cols: R W F T L J Y K H N
[140 149 149 122 157 106 147 165 176 185] -> zek
[115 136 162 106 168 180 147 154 175 139] -> nam
[115 136 162 106 168 180 147 154 181 139] -> Labek
[122 149 149 107 157 176 140 165 185 147] -> Tad
asked: [115 136 162 106 168 180 147 154 181 139]  Labek
next: [140 165]  [185]
order: [107 122 140 147 149 149 157 165 176 185]  Tad
asked: [122 150 149 107 156 177 140 165 185 146]  Tad

cols: Q U D C B
[ 79 121  97  71 181]  bidu
[121  79  97  72 181]  saz
[163 111  97 156 168]  nari
next: [79 97 72]  [181]
order: [181 121  79  97  72]  saz
next: [121  79]  [97]

cols: X V E S A Z G P M
[104 134  96 160 155 120 102 134  75] : nisi
[113 115 178  59  98 127  94 122 118] : Refet
[102 104 160 134 155  76 120 134  96] : Pida
[140 140 158 122  99 114 148 149 117] : zuge
[143 143  82 129  82 121 110 116 148] : beve
[155 169 110 138 108 133 100 123 170] : par
[141 112 112 142 140 131 122 133 103] : Gerez
[158 122  99 111 148 188 149  71  89] : Vok
[108 110 167  64 106 132  87 116 120] : Viz
asked: [140 141 157 121  98 115 148 149 117]  zuge
next: [158 122  99 114 148]  [149]
col: [102 140 143 155 141 158]  X
order: [ 75 104 134  96 160 155 120 102 134]  nisi
asked: [101 104 161 134 156  75 119 135  97]  Pida
next: [140 140 158 122  99 114 148]  [149]
next: [138 108 133]  [100]

cols: ris Kon rebuk pogar kof vufaf Pugi Seb med vor
[149 126 125 123 126 127 140 127 123 129] = Git
[132 166 134 123 129 139 128 129 135 131] = pevu
[129 129 129 130 128 129 129 128 125 128] = Zesud
[112 123 131 132  79 117 133 141 141 128] = Vuvop
[130 129 134 113 130 118 132 129 116 180] = let
[139 141 131 169 107 119 135 132  90 120] = Sepeg
next: [129 128]  [125]
col: [130 132 113 169]  pogar
col: [127 129]  Seb

cols: kif voz Luv Meka rula Refa ludof
[101  89 165  76 140 126 121] = Papif
[ 80 146 148  78 145 121 115] = Vupo
[102  92 171  81 146 115 123] = nupup
[ 89 101 140 165  76 120 119] = mip
[111  83 167  80 143 126 118] = risi
asked: [111  83 167  80 143 126 117]  risi
next: [ 81 146]  [115]
next: [101  89 165  76 140]  [126]
asked: [ 89 101 140 165  76 120 119]  mip
order: [121 101  89  76 165 126 140]  Papif

cols: nitob pov Mumi rezam gup gazel
[ 69 105 113 129 133 144] -> lif
[111 129 147 125  96 113] -> vofef
[126 135 151 165  89 148] -> feva
[152 137 132  83 170 146] -> koz
[129 130 125 128 138 140] -> mamid
[147 151 165 126  89 135] -> megom
order: [135  89 126 165 151 147]  megom
col: [ 96  89 170]  gup
asked: [151 137 132  83 170 146]  koz
col: [111 126]  nitob
order: [ 83 170 146 152 137 132]  koz

cols: Feso laguz lam Dil
[104 120 119 105]  Mizo
[104 118 105 121]  sozo
[121 119 105 104]  Duli
asked: [103 120 119 106]  Mizo
next: [118 105]  [121]
col: [104 104]  Feso
order: [104 105 119 121]  Duli
order: [105 119 120 104]  Mizo
col: [105 105]  lam

cols: gitat legu Misu fam fesoz Zut maduv pilos geza muzu
[165 130  62 112 152  92 136 131 166  94]  Teziz
[156  96 139 165 114 134  60 138 175  99]  pav
[165 134  60 114 156  97 138 139 175  99]  Sep
next: [165 130]  [62]
asked: [167 135  59 114 155  96 141 138 175 100]  Sep
next: [114 156  97 138 139 175]  [99]
col: [166 175]  geza
order: [ 60  97  99 114 134 138 139 156 165 175]  Sep

cols: Sata gam sog zunof beba Nomu
[170 100 139  84 141 107] -> fibo
[ 96  75  99 137  82 134] -> pon
[110 128 119 127 114 124] -> rin
[ 96  68  99 137  82 134] -> vorem
[ 96  75 107 137  82 134] -> Gen
asked: [ 96  75  99 137  82 134]  pon
asked: [170 100 139  84 141 107]  fibo

cols: feg Kere kos Supof
[ 96 157  79 172] = pum
[ 91  88  97 126] = Tifa
[ 96 157  79 198] = zoso
[117 148 125 113] = zenev
[124  85 142  76] = feveb
[ 79 172 156  96] = mal
order: [172  79 157  96]  pum
asked: [ 98 158  77 171]  pum

cols: zum rozaz tuvin zase vabiz gezof duba Zef
[140 192 152  65 128  90  70 132] = fatek
[150 147 144  90  64 115 129 117] = Rem
[ 70 128 132 192 152  65  91 140] = Tifel
[104 162  74  76 192 128  74  89] = zov
[116 184 144  97 182 157 138 148] = pok
[167 130  94 147 173 137 152 163] = bunuz
[ 71 132 128  65 192 152 140  91] = nagip
[167 130  94 147 173 147 120 166] = doriv
[106  71  93 141  93 113 185 184] = Nabo
[ 81 154 178 129  76 154 172 107] = pab
[ 90  69 184 131 135 156  93 158] = vut
order: [ 90  70 132 140 192 152  65 128]  fatek
order: [147 173 147 120 166 167 130  94]  doriv
col: [144 132  74 144  94 128  94]  tuvin
order: [140  91  65 152 192 132 128  70]  Tifel

cols: kodu fabam rud Zis motu mutu palad Losi
[122 109 130 113 118 127 121  76] -> pep
[109 128 117 136 129 117 143 127] -> Vanu
[107 130 116 137 130 117 144 132] -> pid
[155 128 136 177 141 121 121 159] -> vige
[116 119 124 124 124 121 130 100] -> Megas
[120 124 124 156 136 185 118 128] -> mudu
[150  99 124 159 140 118 127 147] -> Pelu
[116 119 124 124 124 121 173 100] -> mit
asked: [156 128 136 176 141 122 120 160]  vige
next: [128 136 177 141 121]  [121]
col: [109 107]  kodu
asked: [116 119 124 124 124 121 173 100]  mit
asked: [106 130 117 138 129 117 144 131]  pid

cols: Bivot sidot pokuz zogok
[135 125 153 149] = Gureb
[163 129  98 158] = Gapi
[135 125 134 142] = Zep
[135 129 155  98] = leso
[131 129  72 102] = pabar
col: [134 155  72]  pokuz
order: [129 155 135  98]  leso

cols: bod Sab boguf ziken Feka Nido Bur mirop duk
[117 118 153 180 157 111 149 140 143] -> dud
[124 105 128 107 156  91 110 123 128] -> miko
[123 110 156 128 107  91 105 125 128] -> sud
col: [91 91]  Nido
order: [107 128 128 105 124  91 123 110 156]  miko
asked: [123 107 127 107 156  91 110 123 128]  miko

cols: vaboz Sifup Lirok pim Vip rosod Vokav Rumo
[128 132 128 135 116 122 128 114] : samu
[131 128 128 128 126 130 131 132] : kamiv
[124 131  68 152  86 107 129  76] : Kasat
[128 128 132 126 131 130 128 132] : zoval
[126 129 107 136 113 120 129 109] : Mamim
[127 129 115 133 119 123 128 117] : zegub
[126 132 131 130 129 128 132 128] : sipad
[124 131  68 152  86 107 129  75] : nugop
order: [126 128 128 128 130 131 132 132]  zoval
order: [128 132 128 128 132 126 131 130]  zoval
next: [129 107 136]  [113]
col: [ 86 131 113 119 129]  Vip
next: [128 128 132]  [126]
asked: [124 131  68 152  86 107 129  76]  Kasat
asked: [128 131 114 135 119 122 128 117]  zegub

cols: panos Mog losos Ruba rubus dulu Govo Vozun tozu
[137 166 168  97 135 186 121  75 118]  faki
[102 108  98 149 101 126 142  88 151]  Tiv
[ 82  91 152 150 142 149 117 121  99]  mepuf
[ 91 115 128 102 151  96  77  92 137]  vab
[166 159 123  92 184 128 125 142 101]  moza
[123  68 152  96  62 171 133 125  75]  temov
[152 171  76  62 125  68 133  96 123]  moli
[104 109 119 117 133  88 122 105 131]  nikag
[173 135  96 152 142 143  79 149 153]  pomo
asked: [138 166 168  97 135 186 122  76 117]  faki
order: [133 125  75 123  68 152  96  62 171]  temov

cols: Rav pese Tek gokis
[131 145  99 146] : zazum
[107 109 138 105] : Vez
[185 113 193 170] : puzad
[ 81 124 141 147] : Kazo
[185 113  91  83] : Vidun
[185 113  68  83] : Gige
col: [147  83]  gokis
asked: [131 145  98 144]  zazum
order: [105 138 109 107]  Vez
asked: [185 113  91  83]  Vidun

cols: suze gakez lor Kerim Mak Sina niloz
[116 116 123 126 143  75 105] : dak
[124 105 116  75 116 126 143] : gapok
[119 132 130 125 164 116 151] : Zede
order: [105  75 143 126 123 116 116]  dak
asked: [123 104 117  76 115 125 142]  gapok
order: [116 126 143 124 105 116  75]  gapok

cols: befem fel Tuto tebiz suso Dasa
[101 184  91 134 146  74] : lavo
[ 69 100 168 134 162 143] : mon
[123  84 130 144  66  87] : zakit
[101 184  91 134 123  74] : tibi
[144  87  66  84 131 123] : rimog
asked: [101 184  91 134 123  74]  tibi
order: [ 66  84  87 123 130 144]  zakit
order: [131 123 144  87  66  84]  rimog
order: [ 87 123  84 130 144  66]  zakit
col: [ 74 143  87]  Dasa

cols: Vome refov riman Molo sok pidi tege Suk
[149 125 116 124 145 156 159 125] = pobi
[126 145 117 131 118 138 135 126] = tonol
[103  69  76  89  84 154 143 106] = nomo
[149 125 116 124 145 132 128 136] = rami
[141 164 144 117 144 176 172 149] = bim
[149 125 116 124 145 111 137 151] = Megis
col: [149 141]  Vome
asked: [104  68  76  89  84 154 142 105]  nomo
asked: [149 125 116 124 145 156 159 125]  pobi
col: [116 144 116]  riman
asked: [126 146 116 130 117 138 135 125]  tonol
next: [144 117 144 176]  [172]
order: [125 145 116 124 149 125 159 156]  pobi

